Below are the code and all the weights of a small trained network. Each question names an input and a target symbol and asks about switching units off, where a switched-off unit gives its printed mean instead of its output.

import numpy as np


def w(rows, s, z=0):
    codes = np.array(rows[::2]) - 128.0
    scale = np.full(codes.shape[1], s)
    scale[-1] = z or s
    return codes * scale


def f(y):
    return y / 2 * (1 + np.tanh(0.7978845608 * (y + 0.044715 * y**3)))


def softmax(a):
    e = np.exp(a - a.max(-1, keepdims=True))
    return e / e.sum(-1, keepdims=True)


def log_softmax(a):
    a = a - a.max(-1, keepdims=True)
    return a - np.log(np.exp(a).sum(-1, keepdims=True))


def net(x, mask):
    ids = ['ΘΛΞαβγεσφω'.index(c) for c in x.split()]
    T = len(ids)
    res = E[ids] + P[:T]
    r = res
    for j in range(2):
        rows = slice(3 * j, 3 * j + 3)
        q, k, v = (r @ M[0][rows].T for M in (Q, K, V))
        z = softmax(np.where(np.tri(T) > 0, q @ k.T / 3**0.5, -1e9)) @ v
        o = O[0][rows]
        res = res + np.where(mask[j], z, o[:, -1]) @ o[:, :-1]
    y = f(res @ A[0][:, :-1].T + A[0][:, -1])
    res = res + np.where(mask[2:26], y, B[0][:, -1]) @ B[0][:, :-1]
    return log_softmax(res[-1] @ U[:, :-1].T + U[:, -1])


Q, K, V, O, A, B = {}, {}, {}, {}, {}, {}
E = w([
[178,202,78,99,195,104,202],'Θ',
[134,135,233,244,164,189,172],'Λ',
[43,66,131,158,120,116,63],'Ξ',
[233,112,94,218,178,153,126],'α',
[90,101,100,117,109,121,86],'β',
[118,154,90,220,194,77,144],'γ',
[49,247,173,118,157,108,223],'ε',
[221,172,158,108,90,225,148],'σ',
[149,227,118,202,74,141,129],'φ',
[134,79,192,79,209,179,173],'ω',
],0.014)
P = w([
[118,166,129,118,178,157,106],'0',
[171,130,179,130,106,54,134],'1',
[119,87,114,159,90,133,181],'2',
[159,86,147,150,75,75,173],'3',
[160,187,176,116,176,97,65],'4',
[86,136,84,147,150,210,122],'5',
[111,183,122,129,195,181,64],'6',
[187,134,201,123,110,26,117],'7',
[112,70,86,158,80,152,219],'8',
[85,126,53,164,132,236,195],'9',
[148,217,178,113,225,132,9],'10',
[94,162,89,139,176,214,101],'11',
[105,99,78,143,109,168,180],'12',
[166,112,169,122,101,57,132],'13',
],0.011)
Q[0] = w([
[110,39,128,60,112,179,172],'h1',
[114,90,101,198,29,94,209],'h1',
[75,152,44,185,159,253,155],'h1',
[94,72,104,71,112,132,108],'h2',
[144,64,127,119,21,101,209],'h2',
[94,130,65,165,112,232,160],'h2',
],0.016)
K[0] = w([
[117,76,133,108,168,250,127],'h1',
[72,190,60,151,171,196,100],'h1',
[93,83,51,159,67,148,228],'h1',
[116,139,143,161,177,146,164],'h2',
[93,162,96,129,175,196,92],'h2',
[88,84,41,144,73,194,206],'h2',
],0.016)
V[0] = w([
[151,63,224,172,176,189,158],'h1',
[247,255,171,64,93,159,183],'h1',
[81,181,166,243,169,98,171],'h1',
[40,199,144,51,189,85,122],'h2',
[162,105,70,161,134,144,49],'h2',
[238,93,80,112,188,49,197],'h2',
],0.0065)
O[0] = w([
[175,69,230,152,171,158,191,126],'h1',
[75,91,64,141,72,248,184,169],'h1',
[132,219,140,254,179,146,133,252],'h1',
[78,159,81,127,209,201,138,107],'h2',
[189,117,99,160,113,99,74,138],'h2',
[133,29,47,156,76,94,235,125],'h2',
],0.007,0.0044)
A[0] = w([
[107,104,117,114,76,205,137,204],'n1',
[227,82,99,153,95,167,91,142],'n2',
[140,107,100,128,144,125,104,147],'n3',
[205,175,131,133,150,127,176,82],'n4',
[163,168,76,22,166,141,170,171],'n5',
[116,48,157,99,73,107,57,165],'n6',
[68,127,143,106,113,158,165,149],'n7',
[68,146,92,131,145,78,73,190],'n8',
[181,180,124,132,174,161,143,44],'n9',
[125,118,180,49,170,173,208,3],'n10',
[6,94,101,139,88,141,42,69],'n11',
[123,79,125,123,157,117,123,193],'n12',
[130,81,90,153,193,65,84,246],'n13',
[134,138,175,121,102,138,72,147],'n14',
[137,144,118,137,118,111,147,105],'n15',
[96,67,161,68,180,149,151,233],'n16',
[98,78,105,135,82,125,95,158],'n17',
[130,145,143,173,157,223,148,72],'n18',
[133,164,81,165,67,100,89,156],'n19',
[75,122,147,68,60,124,44,160],'n20',
[151,165,106,176,100,118,179,30],'n21',
[45,78,77,5,97,79,87,100],'n22',
[37,169,166,85,135,122,190,119],'n23',
[200,162,155,109,78,173,133,79],'n24',
],0.011,0.0058)
B[0] = w([
[153,177,195,125,159,131,97,215],'n1',
[183,132,120,124,174,107,94,172],'n2',
[136,105,123,132,123,136,127,140],'n3',
[124,164,101,69,102,183,144,202],'n4',
[163,118,132,146,73,130,193,170],'n5',
[195,94,115,83,166,169,68,166],'n6',
[142,161,153,104,156,114,118,167],'n7',
[73,130,99,121,121,85,141,236],'n8',
[158,83,119,105,77,160,135,186],'n9',
[100,166,73,187,54,121,62,172],'n10',
[180,211,108,95,99,108,165,191],'n11',
[108,105,118,120,128,163,136,159],'n12',
[100,52,106,168,131,134,141,255],'n13',
[139,102,219,145,115,113,113,159],'n14',
[121,133,124,111,130,142,110,139],'n15',
[84,93,129,75,175,179,136,193],'n16',
[165,136,108,156,108,177,130,154],'n17',
[143,84,142,129,107,57,140,253],'n18',
[104,150,108,134,106,167,105,245],'n19',
[139,126,170,79,62,102,48,179],'n20',
[95,118,142,84,136,116,65,206],'n21',
[156,47,128,58,65,56,255,169],'n22',
[165,114,79,106,191,86,101,160],'n23',
[131,86,128,13,132,111,121,157],'n24',
],0.0097,0.0065)
U = w([
[152,144,88,113,80,151,254,146],'Θ',
[143,120,247,190,119,86,201,214],'Λ',
[115,108,174,131,166,82,51,2],'Ξ',
[228,89,71,167,162,143,70,74],'α',
[102,71,101,62,74,56,130,74],'β',
[52,99,66,219,116,98,162,150],'γ',
[133,181,123,79,223,53,140,181],'ε',
[207,139,172,60,135,147,120,44],'σ',
[116,219,134,149,58,168,48,186],'φ',
[68,75,144,73,190,214,134,210],'ω',
],0.007,0.0032)

Each question gives the input, a string of symbols that net reads in full, and the target symbol t.
The units are the heads (3 rows each of Q, K, V and O) and the neurons (one row each of A and B). Each row of codes is followed by its name. A weight is (code - 128) times the scale printed after its matrix; where a second scale follows, it is the last column's (O, A, B and U).
mask holds one flag per unit, heads first, then neurons. A switched-off unit (its flag False) gives its mean, the last column of its rows in O or B, instead of its output. The means were averaged over made-up inputs and are rounded, as every weight is.
A unit's drop is (log p(t) with every unit on - log p(t) with that unit switched off) / (log p(t) with every unit on - log p(t) with every unit switched off).
The circuit of an input: a set's keep is (log p(t) with only the set's units on - log p(t) with every unit switched off) / (log p(t) with every unit on - log p(t) with every unit switched off). Starting from the 12 units with the biggest drops (on a tie, the unit counted first), units are removed one at a time, each time the one whose removal leaves the highest keep (on an exact tie, the one counted first), for as long as the keep stays at least 0.8.
units of the circuit, in order: the units of the circuit, biggest drop first
most important unit: the unit with the biggest drop
k most important neurons: the k neurons with the biggest drops, biggest first
heads that matter: for each layer, one digit per head in row order, 1 if its drop is at least 0.15 and else 0, layers parted by /
input Ξ β ω γ σ α α β ω α ε σ, target σ: most important unit	n24
input ε ω β β β Ξ, target β: units of the circuit, in order	(h1, n22)
input β β β ω ω β β β γ β ω β Ξ, target β: 2 most important neurons	(n22, n20)
input α φ ε φ β β γ Ξ γ α Λ, target Λ: 2 most important neurons	(n18, n14)
input γ φ σ Θ ω φ φ ω, target ω: units of the circuit, in order	(n16, h1)
input β β β φ ω β φ ε Λ β Θ β Λ β, target Θ: units of the circuit, in order	(h2, h1, n11)
input φ ω β γ φ φ ε γ ω ω φ β Ξ, target ω: units of the circuit, in order	(h1, n16)
input ω β β, target ω: units of the circuit, in order	(h1, n16, h2)
input β ε φ Θ β β α φ β Λ, target Λ: units of the circuit, in order	(n18, n19)
input α γ Ξ, target α: units of the circuit, in order	(h2, n6, n17)
input γ φ γ ω σ ε φ Θ Ξ, target ε: heads that matter	01
input σ γ γ σ Θ Θ β Ξ β β β, target Ξ: 2 most important neurons	(n14, n20)
input ω φ Ξ φ, target φ: units of the circuit, in order	(n19, h1, n21)
input γ φ β γ β ε, target ε: heads that matter	00
input β ω Θ Θ, target Θ: units of the circuit, in order	(n5, n4)
input β Λ β β Ξ, target Λ: units of the circuit, in order	(h1, n14, h2)
input ω γ Θ φ β β, target Θ: most important unit	h2
input ε β ω β φ β ω ω γ ω β Ξ, target γ: heads that matter	10
input β φ φ γ φ φ β φ φ γ γ Ξ β Ξ, target γ: heads that matter	11
input Ξ φ Ξ, target Ξ: heads that matter	11
input ω Θ φ σ Θ α σ, target σ: 2 most important neurons	(n24, n1)
input γ σ β φ β β α γ ε α α β, target ε: most important neuron	(n11)
